Here is a tiny trained network, its code and every weight. The questions are about switching its units off for an input and a class, where a switched-off unit gives its printed mean instead of its output.

import numpy as np


def w(rows, s, z=0):
    codes = np.array(rows[::2]) - 128.0
    scale = np.full(codes.shape[1], s)
    scale[-1] = z or s
    return codes * scale


def f(y):
    return y / 2 * (1 + np.tanh(0.7978845608 * (y + 0.044715 * y**3)))


def log_softmax(a):
    a = a - a.max(-1, keepdims=True)
    return a - np.log(np.exp(a).sum(-1, keepdims=True))


def net(x, mask):
    res = np.array(x, float).reshape(1, 6) / 4 @ E
    y = f(res @ A[0][:, :-1].T + A[0][:, -1])
    res = res + np.where(mask, y, B[0][:, -1]) @ B[0][:, :-1]
    return log_softmax(res[-1] @ U[:, :-1].T + U[:, -1])


A, B = {}, {}
E = w([
[55,163,181,185,107,108,87,175],'x0',
[88,139,117,98,120,106,206,145],'x1',
[131,108,77,124,54,205,107,215],'x2',
[116,1,126,220,7,129,208,123],'x3',
[119,125,104,129,124,120,130,131],'x4',
[158,121,126,152,128,137,69,124],'x5',
],0.0089)
A[0] = w([
[107,198,152,190,105,102,106,98,255],'n0',
[187,167,94,112,175,62,143,79,247],'n1',
[95,183,154,129,133,136,101,161,177],'n2',
[104,174,92,97,202,2,92,91,165],'n3',
[215,46,130,157,99,151,204,109,160],'n4',
[125,155,205,169,83,100,117,83,245],'n5',
[124,155,151,75,133,198,136,204,154],'n6',
[150,92,125,148,148,126,139,71,82],'n7',
[105,92,171,181,109,92,146,63,180],'n8',
[153,128,119,85,163,181,91,111,213],'n9',
[118,152,125,127,132,147,102,160,69],'n10',
[123,55,149,167,102,82,107,128,190],'n11',
[35,98,171,205,119,171,125,183,130],'n12',
[161,118,110,61,166,133,148,101,201],'n13',
[72,88,149,176,87,133,130,169,93],'n14',
[180,100,97,111,101,181,168,143,89],'n15',
],0.012,0.0036)
B[0] = w([
[60,105,131,72,211,148,181,218,185],'n0',
[152,95,254,151,97,171,147,106,222],'n1',
[63,145,104,59,206,160,86,141,180],'n2',
[141,115,224,144,168,171,123,140,241],'n3',
[160,148,60,214,73,83,107,92,250],'n4',
[134,55,120,127,194,149,190,185,186],'n5',
[128,134,113,87,93,133,100,66,177],'n6',
[97,114,129,157,112,90,158,84,159],'n7',
[170,95,47,77,160,61,237,134,201],'n8',
[149,173,155,67,41,190,192,102,190],'n9',
[71,165,127,107,106,160,100,91,143],'n10',
[195,100,128,135,123,63,174,137,198],'n11',
[145,133,205,104,92,100,71,240,199],'n12',
[142,141,172,134,33,105,131,94,194],'n13',
[183,127,209,146,60,89,130,109,191],'n14',
[103,225,82,156,91,119,96,107,184],'n15',
],0.0086,0.013)
U = w([
[172,110,197,158,77,129,109,151,150],'0',
[182,201,87,85,102,166,120,93,212],'1',
[166,93,58,184,162,109,183,22,97],'2',
[138,158,42,213,83,111,90,129,61],'3',
[66,169,145,159,217,162,116,168,41],'4',
[18,159,88,77,132,141,1,173,2],'5',
[141,101,82,116,149,74,173,177,107],'6',
],0.0086,0.0034)

Each question gives the input, the list of numbers given to net, and the class t.
The units are the neurons (one row each of A and B). Each row of codes is followed by its name. A weight is (code - 128) times the scale printed after its matrix; where a second scale follows, it is the last column's (A, B and U).
mask holds one flag per neuron, in row order. A switched-off neuron (its flag False) gives its mean, the last column of its row in B, instead of its output. The means were averaged over made-up inputs and are rounded, as every weight is.
A unit's drop is (log p(t) with every unit on - log p(t) with that unit switched off) / (log p(t) with every unit on - log p(t) with every unit switched off).
The circuit of an input: a set's keep is (log p(t) with only the set's units on - log p(t) with every unit switched off) / (log p(t) with every unit on - log p(t) with every unit switched off). Starting from the 12 units with the biggest drops (on a tie, the unit counted first), units are removed one at a time, each time the one whose removal leaves the highest keep (on an exact tie, the one counted first), for as long as the keep stays at least 0.8.
circuit, biggest first: the units of the circuit, biggest drop first
k most important neurons: the k neurons with the biggest drops, biggest first
drop when u is switched off: that unit's drop, to one decimal
input [5,2,1,-7,-1,7], class 5: circuit, biggest first : n2
input [0,-3,7,1,5,7], class 3: circuit, biggest first : n1, n3
input [0,-8,3,5,-7,-8], class 3: 2 most important neurons : n4, n1
input [-1,0,-8,-8,-7,-4], class 0: 2 most important neurons : n1, n13
input [1,4,0,-3,-3,1], class 4: circuit, biggest first : n4, n14, n11
input [-7,4,2,6,-2,8], class 3: 2 most important neurons : n15, n4
input [-3,4,-2,-8,7,-7], class 0: 3 most important neurons : n1, n3, n13
input [-1,8,-5,6,-3,-2], class 2: 2 most important neurons : n4, n0
input [-8,8,-3,-8,-8,-1], class 0: 2 most important neurons : n1, n3
input [1,-5,0,7,-4,-8], class 6: 3 most important neurons : n8, n12, n1
input [0,-7,0,4,4,7], class 2: drop when n11 is switched off : 0.1
input [0,2,-3,7,-5,0], class 2: drop when n4 is switched off : 0.6
input [-3,1,6,7,-8,4], class 3: drop when n4 is switched off : 0.2
input [-5,4,-6,-1,2,-2], class 0: circuit, biggest first : n1
input [6,4,-2,-8,-2,8], class 4: drop when n3 is switched off : 0.4
